Here is a tiny trained network, its code and every weight. The questions are about switching its units off for an input and a target symbol, where a switched-off unit gives its printed mean instead of its output.

import numpy as np


def w(rows, s, z=0):
    codes = np.array(rows[::2]) - 128.0
    scale = np.full(codes.shape[1], s)
    scale[-1] = z or s
    return codes * scale


def f(y):
    return np.maximum(y, 0)


def softmax(a):
    e = np.exp(a - a.max(-1, keepdims=True))
    return e / e.sum(-1, keepdims=True)


def log_softmax(a):
    a = a - a.max(-1, keepdims=True)
    return a - np.log(np.exp(a).sum(-1, keepdims=True))


def net(x, mask):
    ids = ['αδζηθλξπτφ'.index(c) for c in x.split()]
    T = len(ids)
    res = E[ids] + P[:T]
    q, k, v = (res @ M[0].T for M in (Q, K, V))
    z = softmax(np.where(np.tri(T) > 0, q @ k.T / 4**0.5, -1e9)) @ v
    res = res + np.where(mask[0], z, O[0][:, -1]) @ O[0][:, :-1]
    y = f(res @ A[0][:, :-1].T + A[0][:, -1])
    res = res + np.where(mask[1:13], y, B[0][:, -1]) @ B[0][:, :-1]
    return log_softmax(res[-1] @ U[:, :-1].T + U[:, -1])


Q, K, V, O, A, B = {}, {}, {}, {}, {}, {}
E = w([
[139,152,121,109,90,114],'α',
[217,147,118,59,161,148],'δ',
[60,57,200,78,141,202],'ζ',
[160,127,162,133,175,85],'η',
[88,171,187,171,110,28],'θ',
[238,127,111,180,143,64],'λ',
[86,48,174,210,90,149],'ξ',
[111,251,83,147,49,155],'π',
[153,18,178,214,161,196],'τ',
[160,214,185,166,169,178],'φ',
],0.014)
P = w([
[149,77,253,87,64,154],'0',
[131,132,144,168,94,143],'1',
[139,138,131,212,84,148],'2',
[108,157,69,216,133,151],'3',
[97,160,66,218,151,145],'4',
[74,177,82,166,168,148],'5',
],0.011)
Q[0] = w([
[133,32,208,234,19,238],'head 1',
[66,74,116,39,60,172],'head 1',
[216,242,142,199,109,238],'head 1',
[147,1,204,83,134,221],'head 1',
],0.0076)
K[0] = w([
[207,117,247,60,58,150],'head 1',
[145,67,118,36,174,103],'head 1',
[131,152,185,179,155,155],'head 1',
[131,92,176,47,57,23],'head 1',
],0.011)
V[0] = w([
[218,141,120,126,204,163],'head 1',
[150,167,145,92,183,166],'head 1',
[167,126,139,159,129,36],'head 1',
[152,7,121,114,148,142],'head 1',
],0.013)
O[0] = w([
[116,219,207,162,181,138,254],'head 1',
[116,176,200,199,149,213,214],'head 1',
[124,149,228,79,86,47,113],'head 1',
[146,67,120,126,253,79,20],'head 1',
],0.012,0.00095)
A[0] = w([
[135,218,194,153,129,157,62],'neuron 1',
[70,97,148,139,197,90,96],'neuron 2',
[159,176,168,52,217,23,254],'neuron 3',
[65,74,239,146,109,224,164],'neuron 4',
[114,78,182,199,178,136,160],'neuron 5',
[199,154,85,106,152,46,126],'neuron 6',
[114,147,189,173,80,214,137],'neuron 7',
[116,101,164,100,122,190,208],'neuron 8',
[124,107,164,164,50,186,127],'neuron 9',
[169,194,104,93,123,47,115],'neuron 10',
[168,238,186,140,144,134,97],'neuron 11',
[187,254,147,116,28,90,196],'neuron 12',
],0.0089,0.0071)
B[0] = w([
[113,66,165,112,83,140,225],'neuron 1',
[129,162,224,142,203,54,173],'neuron 2',
[171,127,64,254,64,61,204],'neuron 3',
[136,182,48,173,78,149,234],'neuron 4',
[145,233,144,30,146,204,214],'neuron 5',
[57,201,59,60,127,72,157],'neuron 6',
[76,165,91,92,133,99,249],'neuron 7',
[146,65,87,188,105,130,179],'neuron 8',
[172,147,105,39,91,118,209],'neuron 9',
[132,149,40,71,186,45,148],'neuron 10',
[147,16,216,122,151,157,224],'neuron 11',
[128,115,179,97,236,124,253],'neuron 12',
],0.0068,0.017)
U = w([
[207,48,111,232,79,184,253],'α',
[118,150,199,99,159,169,180],'δ',
[144,74,71,166,183,202,63],'ζ',
[105,227,76,204,139,96,168],'η',
[187,16,147,142,17,123,65],'θ',
[149,129,169,254,73,92,168],'λ',
[76,30,147,58,155,66,147],'ξ',
[114,129,29,181,41,85,134],'π',
[161,127,185,123,196,55,37],'τ',
[156,222,72,62,88,158,60],'φ',
],0.0069,0.0031)

Each question gives the input, a string of symbols that net reads in full, and the target symbol t.
The units are the heads (4 rows each of Q, K, V and O) and the neurons (one row each of A and B). Each row of codes is followed by its name. A weight is (code - 128) times the scale printed after its matrix; where a second scale follows, it is the last column's (O, A, B and U).
mask holds one flag per unit, heads first, then neurons. A switched-off unit (its flag False) gives its mean, the last column of its rows in O or B, instead of its output. The means were averaged over made-up inputs and are rounded, as every weight is.
A unit's drop is (log p(t) with every unit on - log p(t) with that unit switched off) / (log p(t) with every unit on - log p(t) with every unit switched off).
The circuit of an input: a set's keep is (log p(t) with only the set's units on - log p(t) with every unit switched off) / (log p(t) with every unit on - log p(t) with every unit switched off). Starting from the 12 units with the biggest drops (on a tie, the unit counted first), units are removed one at a time, each time the one whose removal leaves the highest keep (on an exact tie, the one counted first), for as long as the keep stays at least 0.8.
units of the circuit, in order: the units of the circuit, biggest drop first
unit that matters most: the unit with the biggest drop
k most important neurons: the k neurons with the biggest drops, biggest first
drop when u is switched off: that unit's drop, to one decimal
input δ ξ ξ θ λ ξ, target δ: units of the circuit, in order : head 1; neuron 5
input λ λ π π η, target φ: units of the circuit, in order : head 1; neuron 3
input τ ζ τ δ, target η: units of the circuit, in order : head 1; neuron 3; neuron 11
input α ζ λ, target τ: units of the circuit, in order : head 1
input τ ξ ξ ζ, target τ: units of the circuit, in order : head 1; neuron 2
input α ζ ζ, target α: units of the circuit, in order : neuron 8; neuron 12
input τ α φ α τ, target τ: 2 most important neurons : neuron 2; neuron 4
input ξ φ λ, target δ: 2 most important neurons : neuron 12; neuron 3
input ξ π ξ, target ξ: 2 most important neurons : neuron 4; neuron 3
input λ θ δ, target τ: 3 most important neurons : neuron 12; neuron 4; neuron 1
input π τ α τ, target π: units of the circuit, in order : head 1; neuron 11
input ξ ζ α η λ, target τ: units of the circuit, in order : head 1; neuron 12
input δ τ λ ξ δ α, target π: units of the circuit, in order : head 1; neuron 12; neuron 5
input φ η φ π, target δ: unit that matters most : neuron 12
input τ η δ, target η: 2 most important neurons : neuron 3; neuron 12
input ξ φ δ θ, target δ: 3 most important neurons : neuron 12; neuron 3; neuron 11
input π π α ξ, target π: 2 most important neurons : neuron 5; neuron 11
input φ η λ, target δ: units of the circuit, in order : head 1; neuron 3; neuron 12
input λ θ ζ ξ α α, target π: 3 most important neurons : neuron 5; neuron 12; neuron 11
input η θ π τ, target η: unit that matters most : neuron 11
input α ξ ζ ζ φ, target δ: 2 most important neurons : neuron 11; neuron 12
input η η ξ ξ δ, target π: 2 most important neurons : neuron 12; neuron 5
input φ θ τ η τ λ, target η: 2 most important neurons : neuron 3; neuron 6
input ξ α θ λ τ, target ξ: drop when head 1 is switched off : 2.1
